Each row has a name. Each question is about the rows just above it.

Tafa: [125 128 155  99 148  88  95 179 129 102 152 178  75 111 113 174 160 142
 149 124  80 116 130 129 142 149  85  83  92 177  82 134 147 143  85]
kes: [ 75 120 154 142  95  81 147  92 130 119 171 124 137  79 159 135 143 158
 113 129 178 171 167  89 147 130 114 114 177 123 106 180 123  94  94]
dag: [135 114  76 117 172 115  96 120 163 134  79 117 138 143 103 115 117 143
 166 166 103 125 117 133 172 147 154 152 153 138  82 145 151 122 164]
somo: [122  75 138 118  90 180 148 145 173 134 147 142 113 154  86 125 166 143
 115 166 117 103 143 164 174 120 150  88 164 148 121 142 137  81 152]
poze: [128  93  81 163 138 150 125 138 137  78 164  90 149 158 172  83  81 147
 121 166 123 111 170 166 116  84 146 151 119  78  75  82 167 123 155]
mamo: [125 128 155  99 148  88  95 179 129 102 152 178  75 111 113 174 160 142
 149 124 115 169 170 166 151 135  94 113 109 150  78 118  80 151 107]
Where do [125 128 155  99 148  88  95 179 129 102 152 178  75 111 113 174 160 142
 149 124  80 116 130 129 142 149  85  83  92 177  82 134 147 143  85] appear?	Tafa
Give the next entry after [115 117 143 166 166 103 125].	[117]

poze: [115 153 122 178 100]
rivem: [102 106 134 126 119]
dag: [141 103 134  78 156]
somo: [109 145 124 173 100]
mamo: [111  94 137  99 134]
voku: [142 163 119 162 118]
What is the next entry after [109 145 124]?	[173]
The next entry after [111  94]:	[137]
The next entry after [142 163]:	[119]

voku: [124 107 143  86 126 123]
kes: [130 122 114 115 129 121]
gogum: [124 108 182  81 134 128]
Bol: [124 114  71 115 110 120]
dag: [126 116 156  99 131 127]
Tafa: [125 111 131  94 125 123]
poze: [129 123 137 113 133 125]
somo: [131 142  82 163 122 128]
rivem: [132 140 146 145 138 131]
mamo: [129 146 145 140 129 119]
Fim: [132 147 111 167 129 132]
Give the next entry after [129 146 145].	[140]
Give the next entry after [140 146 145].	[138]
Give the next entry after [ 81 134].	[128]
The next entry after [108 182]:	[81]

kes: [103 127 127 165 112 119 114 129 137 123 102 138 137 126 116 168 124 120
 130 140 141 130 120 125 124 129 151 130 140 141 128 121]
mamo: [124 172 123 127 123 145 132 113 138 132 130 118 128 117 121 116 131 113
 124 115  94 135 112 128 119 123 124 130 176 141 136 148]
somo: [127 165 127 129 119 112 114 103 137 140  95 126 174 118 124 161 128 136
 134 111 126 137 117 124 131 138 130 128 104 162 123 120]
poze: [136 134 129 121 110 118 126 123 137 123 102 138 137 126 116 168 124 120
 130 140 105 130 120 125 124 129 151 130 140 141 128 121]
Fim: [134 123 130 131 151 127 138 135 115 126 158 136 120 139 129 120 128 124
 124 154  98 128 147 134 123 136 140 135 134 117 142 143]
What is the next entry after [127 165 127 129 119 112 114 103]?	[137]
What is the next entry after [123 124 130 176 141]?	[136]
Give the next entry after [129 119].	[112]

gogum: [169 179 113 139  89]
rivem: [174 179 113 143  85]
dag: [169 179 113 131  80]
Where do [169 179 113 131  80] appear?	dag

Baki: [147 156 108 141 100 121 139 125]
dag: [124 131 171 101 107 146  77 145]
poze: [154 171 109 139  96 126 138 120]
rivem: [122 122 127 125 128 129 129 122]
gogum: [145 152 113 136 109 122 138 127]
voku: [135 135 119 119 129 121 131 133]
Fim: [144 154 117 135 103 120 137 126]
Tafa: [127 109 152 122 113 136 130 133]
mamo: [155 117 135 129 128 127 129 130]
kes: [132 125 126 123 129 127 129 125]
somo: [117 132 158 107 116 151  94 149]
The next entry after [155 117]:	[135]
Give the next entry after [154 117 135].	[103]
The next entry after [117 135 103]:	[120]
What is the next entry after [152 113 136 109 122]?	[138]
What is the next entry after [122 122 127 125 128]?	[129]
Give the next entry after [124 131 171 101 107].	[146]
Give the next entry after [109 152 122 113].	[136]

kes: [151 108 132  83 114]
poze: [111 132  83 160 166]
mamo: [151  71 150  91 131]
The next entry after [151 108 132]:	[83]
What is the next entry after [151  71 150]?	[91]
What is the next entry after [111 132  83]?	[160]
What is the next entry after [108 132  83]?	[114]
Give the next entry after [ 83 160].	[166]

voku: [127 137 117 144 125 120 146 124]
somo: [100 120 165  98 113 123 122 124]
Baki: [127 137 117 120 125 144 112 144]
Give the next entry after [137 117 144 125 120].	[146]
Give the next entry after [137 117 120 125 144 112].	[144]
The next entry after [ 98 113 123 122]:	[124]
Give the next entry after [100 120 165].	[98]

Tafa: [129 152 123 134 129 130 120 126 126 123 122 128 131]
poze: [116  76 154 120 128 136 114 139 117 117 123 130 125]
kes: [152 129 136 130 142 134 129 133 136 127 139 137 120]
voku: [139 135 155 131 136 122 110 128 131 151 134 133 126]
dag: [115 124 112 132 134 137 127 126 135  88 132 137 126]
Fim: [110 136 151 131 128 134 139 135 122 155 131 129 153]
Bol: [137 137 127 131 117 131 121 133 117 151 137 130 124]
What is the next entry after [131 136 122 110 128 131 151 134]?	[133]
Give the next entry after [110 136 151 131 128 134 139 135 122 155 131].	[129]
The next entry after [135 155 131 136 122 110 128 131 151 134 133]:	[126]
Give the next entry after [132 134].	[137]

